Below is a small trained network, with its code and all its weights. Each question gives an input and a class and asks what happens when units are switched off, that is, made to give their printed mean instead of their output.

import numpy as np


def w(rows, s, z=0):
    codes = np.array(rows[::2]) - 128.0
    scale = np.full(codes.shape[1], s)
    scale[-1] = z or s
    return codes * scale


def f(y):
    return y / 2 * (1 + np.tanh(0.7978845608 * (y + 0.044715 * y**3)))


def log_softmax(a):
    a = a - a.max(-1, keepdims=True)
    return a - np.log(np.exp(a).sum(-1, keepdims=True))


def net(x, mask):
    res = np.array(x, float).reshape(1, 3) / 4 @ E
    y = f(res @ A[0][:, :-1].T + A[0][:, -1])
    res = res + np.where(mask, y, B[0][:, -1]) @ B[0][:, :-1]
    return log_softmax(res[-1] @ U[:, :-1].T + U[:, -1])


A, B = {}, {}
E = w([
[228,189,64],'x0',
[78,181,1],'x1',
[92,233,221],'x2',
],0.0077)
A[0] = w([
[82,92,118,69],'neuron 0',
[185,191,81,3],'neuron 1',
[63,223,158,96],'neuron 2',
[93,228,161,94],'neuron 3',
[196,114,178,24],'neuron 4',
[171,85,163,105],'neuron 5',
[130,151,190,115],'neuron 6',
[185,91,176,144],'neuron 7',
[15,82,153,60],'neuron 8',
[89,51,102,162],'neuron 9',
[214,204,127,79],'neuron 10',
[152,120,164,84],'neuron 11',
[110,146,94,116],'neuron 12',
[150,81,157,121],'neuron 13',
[225,177,120,22],'neuron 14',
[157,143,173,86],'neuron 15',
[92,101,185,60],'neuron 16',
[48,160,68,108],'neuron 17',
[148,75,96,135],'neuron 18',
[179,131,135,81],'neuron 19',
[131,113,117,89],'neuron 20',
[241,180,121,68],'neuron 21',
[92,171,53,128],'neuron 22',
[97,180,192,113],'neuron 23',
[217,145,107,35],'neuron 24',
[96,103,134,29],'neuron 25',
[178,113,156,78],'neuron 26',
[170,109,164,96],'neuron 27',
[187,108,161,111],'neuron 28',
[111,138,41,125],'neuron 29',
[253,150,90,26],'neuron 30',
[129,225,167,114],'neuron 31',
[160,76,103,138],'neuron 32',
[182,100,84,64],'neuron 33',
[105,133,31,132],'neuron 34',
[144,113,54,133],'neuron 35',
[145,47,77,204],'neuron 36',
[199,110,194,109],'neuron 37',
[84,225,53,138],'neuron 38',
[114,55,131,109],'neuron 39',
[62,151,164,101],'neuron 40',
[113,112,148,121],'neuron 41',
[113,193,158,103],'neuron 42',
[141,87,96,130],'neuron 43',
[239,106,211,146],'neuron 44',
[131,180,154,151],'neuron 45',
[191,94,111,67],'neuron 46',
],0.014,0.0021)
B[0] = w([
[132,119,189,149],'neuron 0',
[104,102,150,195],'neuron 1',
[189,153,107,211],'neuron 2',
[194,209,130,211],'neuron 3',
[40,180,78,183],'neuron 4',
[114,191,119,179],'neuron 5',
[152,148,108,189],'neuron 6',
[110,223,116,200],'neuron 7',
[73,84,238,207],'neuron 8',
[234,128,211,196],'neuron 9',
[125,60,229,209],'neuron 10',
[120,147,124,156],'neuron 11',
[84,139,106,151],'neuron 12',
[126,186,146,172],'neuron 13',
[112,72,227,196],'neuron 14',
[125,144,68,167],'neuron 15',
[125,149,178,186],'neuron 16',
[59,186,130,193],'neuron 17',
[211,176,129,180],'neuron 18',
[86,124,153,146],'neuron 19',
[145,116,117,130],'neuron 20',
[84,21,254,214],'neuron 21',
[80,181,159,206],'neuron 22',
[201,126,153,204],'neuron 23',
[134,74,193,183],'neuron 24',
[128,55,174,136],'neuron 25',
[95,199,137,159],'neuron 26',
[65,155,116,167],'neuron 27',
[91,204,143,174],'neuron 28',
[92,166,109,210],'neuron 29',
[120,97,175,219],'neuron 30',
[231,140,88,213],'neuron 31',
[181,180,118,178],'neuron 32',
[160,130,145,178],'neuron 33',
[131,188,193,222],'neuron 34',
[118,163,132,199],'neuron 35',
[214,212,111,224],'neuron 36',
[79,170,97,214],'neuron 37',
[98,219,152,230],'neuron 38',
[134,155,155,180],'neuron 39',
[186,87,187,174],'neuron 40',
[72,138,152,144],'neuron 41',
[194,133,96,180],'neuron 42',
[189,178,101,168],'neuron 43',
[82,220,68,255],'neuron 44',
[152,129,106,172],'neuron 45',
[165,144,158,168],'neuron 46',
],0.0062,0.0088)
U = w([
[10,187,94,138],'0',
[232,116,117,166],'1',
[91,46,222,125],'2',
[119,117,110,255],'3',
[110,69,75,43],'4',
[120,65,56,48],'5',
],0.014,0.0064)

Each question gives the input, the list of numbers given to net, and the class t.
The units are the neurons (one row each of A and B). Each row of codes is followed by its name. A weight is (code - 128) times the scale printed after its matrix; where a second scale follows, it is the last column's (A, B and U).
mask holds one flag per neuron, in row order. A switched-off neuron (its flag False) gives its mean, the last column of its row in B, instead of its output. The means were averaged over made-up inputs and are rounded, as every weight is.
A unit's drop is (log p(t) with every unit on - log p(t) with that unit switched off) / (log p(t) with every unit on - log p(t) with every unit switched off).
The circuit of an input: a set's keep is (log p(t) with only the set's units on - log p(t) with every unit switched off) / (log p(t) with every unit on - log p(t) with every unit switched off). Starting from the 12 units with the biggest drops (on a tie, the unit counted first), units are removed one at a time, each time the one whose removal leaves the highest keep (on an exact tie, the one counted first), for as long as the keep stays at least 0.8.
circuit, biggest first: the units of the circuit, biggest drop first
k most important neurons: the k neurons with the biggest drops, biggest first
drop when u is switched off: that unit's drop, to one decimal
input [-4,-4,1], class 0: circuit, biggest first -> [neuron 21; neuron 10]
input [-7,6,-6], class 2: 3 most important neurons -> [neuron 9; neuron 8; neuron 44]
input [-8,6,5], class 2: circuit, biggest first -> [neuron 8; neuron 40]
input [7,-5,0], class 2: circuit, biggest first -> [neuron 21]
input [-2,-2,2], class 3: 2 most important neurons -> [neuron 21; neuron 10]
input [8,-5,6], class 2: 3 most important neurons -> [neuron 21; neuron 10; neuron 14]
input [3,-8,7], class 0: 2 most important neurons -> [neuron 44; neuron 4]
input [3,-7,7], class 0: 3 most important neurons -> [neuron 44; neuron 4; neuron 37]
input [5,3,5], class 1: 2 most important neurons -> [neuron 31; neuron 3]
input [-4,-5,6], class 1: 2 most important neurons -> [neuron 23; neuron 40]
input [-8,-8,-2], class 0: 2 most important neurons -> [neuron 44; neuron 7]
input [7,-7,1], class 0: 2 most important neurons -> [neuron 44; neuron 4]
input [7,6,1], class 2: 2 most important neurons -> [neuron 21; neuron 10]
input [6,3,8], class 1: most important neuron -> [neuron 31]
input [6,5,-5], class 2: drop when neuron 44 is switched off -> 0.2
input [1,-8,7], class 0: drop when neuron 44 is switched off -> 0.2
input [-7,5,8], class 1: drop when neuron 2 is switched off -> 0.1
input [-3,4,-6], class 1: drop when neuron 9 is switched off -> 0.3
